Below are the code and all the weights of a small trained network. Each question names an input and a class and asks about switching units off, where a switched-off unit gives its printed mean instead of its output.

import numpy as np


def w(rows, s, z=0):
    codes = np.array(rows[::2]) - 128.0
    scale = np.full(codes.shape[1], s)
    scale[-1] = z or s
    return codes * scale


def f(y):
    return y / 2 * (1 + np.tanh(0.7978845608 * (y + 0.044715 * y**3)))


def log_softmax(a):
    a = a - a.max(-1, keepdims=True)
    return a - np.log(np.exp(a).sum(-1, keepdims=True))


def net(x, mask):
    res = np.array(x, float).reshape(1, 6) / 4 @ E
    y = f(res @ A[0][:, :-1].T + A[0][:, -1])
    res = res + np.where(mask, y, B[0][:, -1]) @ B[0][:, :-1]
    return log_softmax(res[-1] @ U[:, :-1].T + U[:, -1])


A, B = {}, {}
E = w([
[128,126,129,127,128,126,130],'x0',
[234,99,196,175,114,237,108],'x1',
[236,187,156,113,168,45,163],'x2',
[157,112,73,193,18,31,94],'x3',
[107,74,77,253,184,130,231],'x4',
[164,66,105,133,205,99,31],'x5',
],0.011)
A[0] = w([
[125,79,137,138,120,120,174,55],'N0',
[126,196,107,102,48,129,38,154],'N1',
[220,190,142,116,182,76,165,115],'N2',
[102,90,131,195,140,120,141,39],'N3',
[119,97,134,170,182,134,196,124],'N4',
[183,121,136,130,81,209,185,75],'N5',
[116,162,168,29,161,175,102,135],'N6',
[81,80,122,139,84,184,108,129],'N7',
[98,128,151,153,215,152,174,110],'N8',
[113,155,165,85,105,110,53,138],'N9',
[163,105,79,183,10,58,91,74],'N10',
[181,42,72,118,231,103,12,18],'N11',
[197,113,194,176,121,195,93,2],'N12',
[100,193,170,127,55,141,219,100],'N13',
[112,112,195,58,139,122,105,76],'N14',
[127,187,141,132,75,158,152,5],'N15',
[50,74,116,111,120,187,102,47],'N16',
[107,75,103,193,153,96,163,177],'N17',
[176,104,179,148,168,182,101,31],'N18',
[111,131,88,145,104,164,98,95],'N19',
[66,185,68,63,217,122,149,111],'N20',
[197,170,144,119,166,89,171,55],'N21',
],0.011,0.0032)
B[0] = w([
[137,143,113,142,115,122,130,147],'N0',
[158,141,88,171,114,109,193,220],'N1',
[132,66,84,66,122,149,65,229],'N2',
[163,150,109,144,125,126,160,176],'N3',
[177,163,116,168,92,170,152,205],'N4',
[73,130,131,116,158,53,134,188],'N5',
[174,152,136,138,128,181,199,232],'N6',
[137,93,70,78,133,150,62,190],'N7',
[184,172,166,141,140,179,177,203],'N8',
[159,145,75,190,109,122,187,204],'N9',
[122,129,205,70,242,211,200,239],'N10',
[67,179,202,193,82,123,44,255],'N11',
[127,83,118,133,136,43,198,216],'N12',
[68,158,174,166,113,115,6,210],'N13',
[156,155,137,184,119,153,160,186],'N14',
[103,182,162,156,99,153,81,162],'N15',
[142,75,61,61,125,147,66,198],'N16',
[152,149,106,162,87,108,168,217],'N17',
[51,113,150,94,152,82,148,198],'N18',
[150,118,109,98,124,130,128,152],'N19',
[76,101,161,89,156,74,174,237],'N20',
[145,61,34,86,97,171,49,195],'N21',
],0.011,0.014)
U = w([
[153,157,192,97,198,221,166,205],'0',
[194,176,97,173,63,143,175,156],'1',
[139,80,53,70,96,157,66,81],'2',
[63,189,188,167,77,124,57,6],'3',
[44,125,110,92,147,1,188,197],'4',
],0.019,0.0022)

Each question gives the input, the list of numbers given to net, and the class t.
The units are the neurons (one row each of A and B). Each row of codes is followed by its name. A weight is (code - 128) times the scale printed after its matrix; where a second scale follows, it is the last column's (A, B and U).
mask holds one flag per neuron, in row order. A switched-off neuron (its flag False) gives its mean, the last column of its row in B, instead of its output. The means were averaged over made-up inputs and are rounded, as every weight is.
A unit's drop is (log p(t) with every unit on - log p(t) with that unit switched off) / (log p(t) with every unit on - log p(t) with every unit switched off).
The circuit of an input: a set's keep is (log p(t) with only the set's units on - log p(t) with every unit switched off) / (log p(t) with every unit on - log p(t) with every unit switched off). Starting from the 12 units with the biggest drops (on a tie, the unit counted first), units are removed one at a time, each time the one whose removal leaves the highest keep (on an exact tie, the one counted first), for as long as the keep stays at least 0.8.
circuit, biggest first: the units of the circuit, biggest drop first
unit that matters most: the unit with the biggest drop
top k neurons: the k neurons with the biggest drops, biggest first
drop of u: that unit's drop, to one decimal
input [-6,7,2,-4,-1,7], class 3: circuit, biggest first	(N11)
input [8,3,-1,-3,-1,-4], class 3: top 2 neurons	(N10; N13)
input [1,-2,-5,-3,-1,-2], class 2: top 2 neurons	(N10; N16)
input [-2,8,8,5,-4,1], class 2: top 3 neurons	(N21; N2; N20)
input [5,7,-7,-3,-3,-6], class 2: top 4 neurons	(N7; N16; N11; N20)
input [-8,-6,-6,4,-1,3], class 2: top 4 neurons	(N16; N12; N7; N18)
input [5,3,6,-4,-1,-5], class 2: circuit, biggest first	(N21; N2)
input [3,-5,3,-5,-3,-8], class 3: top 2 neurons	(N13; N10)
input [-5,0,8,-7,2,-7], class 2: top 2 neurons	(N21; N2)
input [-7,7,5,2,-6,4], class 4: top 3 neurons	(N18; N12; N4)
input [-3,3,-2,-4,6,-4], class 1: top 2 neurons	(N10; N4)
input [-8,8,6,-7,-5,6], class 4: top 3 neurons	(N12; N18; N10)
input [1,0,-1,-5,-8,7], class 1: top 3 neurons	(N6; N9; N10)
input [4,5,-8,-3,1,7], class 2: unit that matters most	N16
input [-3,-7,4,6,-4,7], class 3: top 3 neurons	(N11; N12; N6)
input [4,8,6,-1,-4,-7], class 4: top 2 neurons	(N12; N5)
input [-5,1,2,-3,-5,5], class 1: top 2 neurons	(N6; N10)
input [-1,4,-1,7,7,5], class 0: drop of N9	0.2
input [-7,2,-4,-2,5,-4], class 1: drop of N10	1.1
input [-5,1,-3,6,0,-2], class 0: drop of N10	0.7
input [-3,4,-5,4,5,-7], class 3: circuit, biggest first	(N13)
input [-7,1,-6,-2,-3,-7], class 3: drop of N21	1.2
